Here is a tiny trained network, its code and every weight. The questions are about switching its units off for an input and a class, where a switched-off unit gives its printed mean instead of its output.

import numpy as np


def w(rows, s, z=0):
    codes = np.array(rows[::2]) - 128.0
    scale = np.full(codes.shape[1], s)
    scale[-1] = z or s
    return codes * scale


def norm(h):
    return h / np.sqrt((h * h).mean(-1, keepdims=True) + 1e-5)


def f(y):
    return y / 2 * (1 + np.tanh(0.7978845608 * (y + 0.044715 * y**3)))


def log_softmax(a):
    a = a - a.max(-1, keepdims=True)
    return a - np.log(np.exp(a).sum(-1, keepdims=True))


def net(x, mask):
    res = np.array(x, float).reshape(1, 5) / 4 @ E
    u = 0
    for l in range(3):
        y = f(norm(res) @ A[l][:, :-1].T + A[l][:, -1])
        res = res + np.where(mask[u : u + 11], y, B[l][:, -1]) @ B[l][:, :-1]
        u += 11
    return log_softmax(norm(res)[-1] @ U[:, :-1].T + U[:, -1])


A, B = {}, {}
E = w([
[115,89,7],'x0',
[74,147,182],'x1',
[165,123,125],'x2',
[88,253,92],'x3',
[139,87,125],'x4',
],0.0051)
A[0] = w([
[142,168,134,42],'L0N0',
[106,64,195,157],'L0N1',
[103,151,90,160],'L0N2',
[149,183,171,199],'L0N3',
[150,185,12,187],'L0N4',
[71,154,101,6],'L0N5',
[1,181,68,60],'L0N6',
[102,98,131,140],'L0N7',
[255,27,241,138],'L0N8',
[75,160,75,57],'L0N9',
[83,136,101,45],'L0N10',
],0.0079,0.0013)
B[0] = w([
[99,206,130,126],'L0N0',
[106,111,155,171],'L0N1',
[20,137,74,151],'L0N2',
[118,19,150,164],'L0N3',
[90,79,86,221],'L0N4',
[156,128,116,135],'L0N5',
[198,162,180,201],'L0N6',
[3,146,153,136],'L0N7',
[207,130,76,254],'L0N8',
[128,195,141,156],'L0N9',
[182,220,146,131],'L0N10',
],0.0057,0.0047)
A[1] = w([
[113,104,170,93],'L1N0',
[88,158,75,36],'L1N1',
[109,176,133,118],'L1N2',
[106,160,75,4],'L1N3',
[91,37,114,171],'L1N4',
[98,132,58,112],'L1N5',
[136,123,100,224],'L1N6',
[246,165,91,244],'L1N7',
[210,98,136,54],'L1N8',
[83,65,118,170],'L1N9',
[143,164,123,191],'L1N10',
],0.012,0.0016)
B[1] = w([
[118,177,116,139],'L1N0',
[199,204,92,185],'L1N1',
[219,74,99,161],'L1N2',
[136,206,92,173],'L1N3',
[57,158,153,230],'L1N4',
[85,163,101,210],'L1N5',
[86,115,172,173],'L1N6',
[189,66,198,252],'L1N7',
[142,127,152,206],'L1N8',
[2,179,151,184],'L1N9',
[34,98,88,157],'L1N10',
],0.0039,0.0043)
A[2] = w([
[176,67,2,252],'L2N0',
[12,123,6,142],'L2N1',
[35,20,75,189],'L2N2',
[127,224,78,124],'L2N3',
[174,148,141,168],'L2N4',
[199,211,202,248],'L2N5',
[69,198,234,207],'L2N6',
[180,148,68,113],'L2N7',
[63,79,83,208],'L2N8',
[81,232,145,113],'L2N9',
[180,161,40,63],'L2N10',
],0.0089,0.0028)
B[2] = w([
[90,142,197,230],'L2N0',
[186,188,211,255],'L2N1',
[210,162,182,208],'L2N2',
[165,36,113,205],'L2N3',
[132,29,176,153],'L2N4',
[32,85,33,233],'L2N5',
[7,91,112,216],'L2N6',
[64,233,60,155],'L2N7',
[190,254,176,183],'L2N8',
[126,75,105,194],'L2N9',
[153,165,43,168],'L2N10',
],0.0051,0.0053)
U = w([
[56,154,190,50],'0',
[140,201,161,20],'1',
[170,62,189,148],'2',
[106,222,49,101],'3',
[3,105,121,248],'4',
],0.013,0.0016)

Each question gives the input, the list of numbers given to net, and the class t.
The units are the neurons (one row each of A and B). Each row of codes is followed by its name. A weight is (code - 128) times the scale printed after its matrix; where a second scale follows, it is the last column's (A, B and U).
mask holds one flag per neuron, layer by layer. A switched-off neuron (its flag False) gives its mean, the last column of its row in B, instead of its output. The means were averaged over made-up inputs and are rounded, as every weight is.
A unit's drop is (log p(t) with every unit on - log p(t) with that unit switched off) / (log p(t) with every unit on - log p(t) with every unit switched off).
The circuit of an input: a set's keep is (log p(t) with only the set's units on - log p(t) with every unit switched off) / (log p(t) with every unit on - log p(t) with every unit switched off). Starting from the 12 units with the biggest drops (on a tie, the unit counted first), units are removed one at a time, each time the one whose removal leaves the highest keep (on an exact tie, the one counted first), for as long as the keep stays at least 0.8.
units of the circuit, in order: the units of the circuit, biggest drop first
most important unit: the unit with the biggest drop
top k neurons: the k neurons with the biggest drops, biggest first
k most important neurons of layer l: the k neurons of layer l with the biggest drops, biggest first
drop of u: that unit's drop, to one decimal
input [8,-5,5,1,-3], class 1: units of the circuit, in order => (L2N1 L2N5 L2N0)
input [-2,4,5,1,-1], class 4: most important unit => L0N4
input [8,7,7,1,1], class 1: top 3 neurons => (L2N1 L0N4 L2N5)
input [-8,4,-1,-5,-5], class 4: units of the circuit, in order => (L2N5 L2N6)
input [6,8,-4,0,7], class 0: top 2 neurons => (L0N8 L0N7)
input [7,-7,-7,-2,8], class 0: top 2 neurons => (L2N0 L0N8)
input [-2,-4,5,2,-1], class 2: top 2 neurons => (L0N7 L1N7)
input [5,2,6,-2,8], class 1: top 2 neurons => (L0N6 L2N8)
input [-1,1,7,7,-5], class 4: 2 most important neurons of layer 2 => (L2N5 L2N8)
input [0,5,3,6,-1], class 4: 2 most important neurons of layer 0 => (L0N6 L0N8)
input [7,-7,4,0,7], class 1: drop of L2N2 => 0.1
input [-8,8,6,2,-4], class 4: drop of L2N5 => 0.1
input [-1,0,1,5,-3], class 4: drop of L2N5 => 0.2
input [3,1,-3,-3,5], class 0: drop of L0N7 => 0.2
input [6,-2,7,-3,3], class 1: most important unit => L0N6
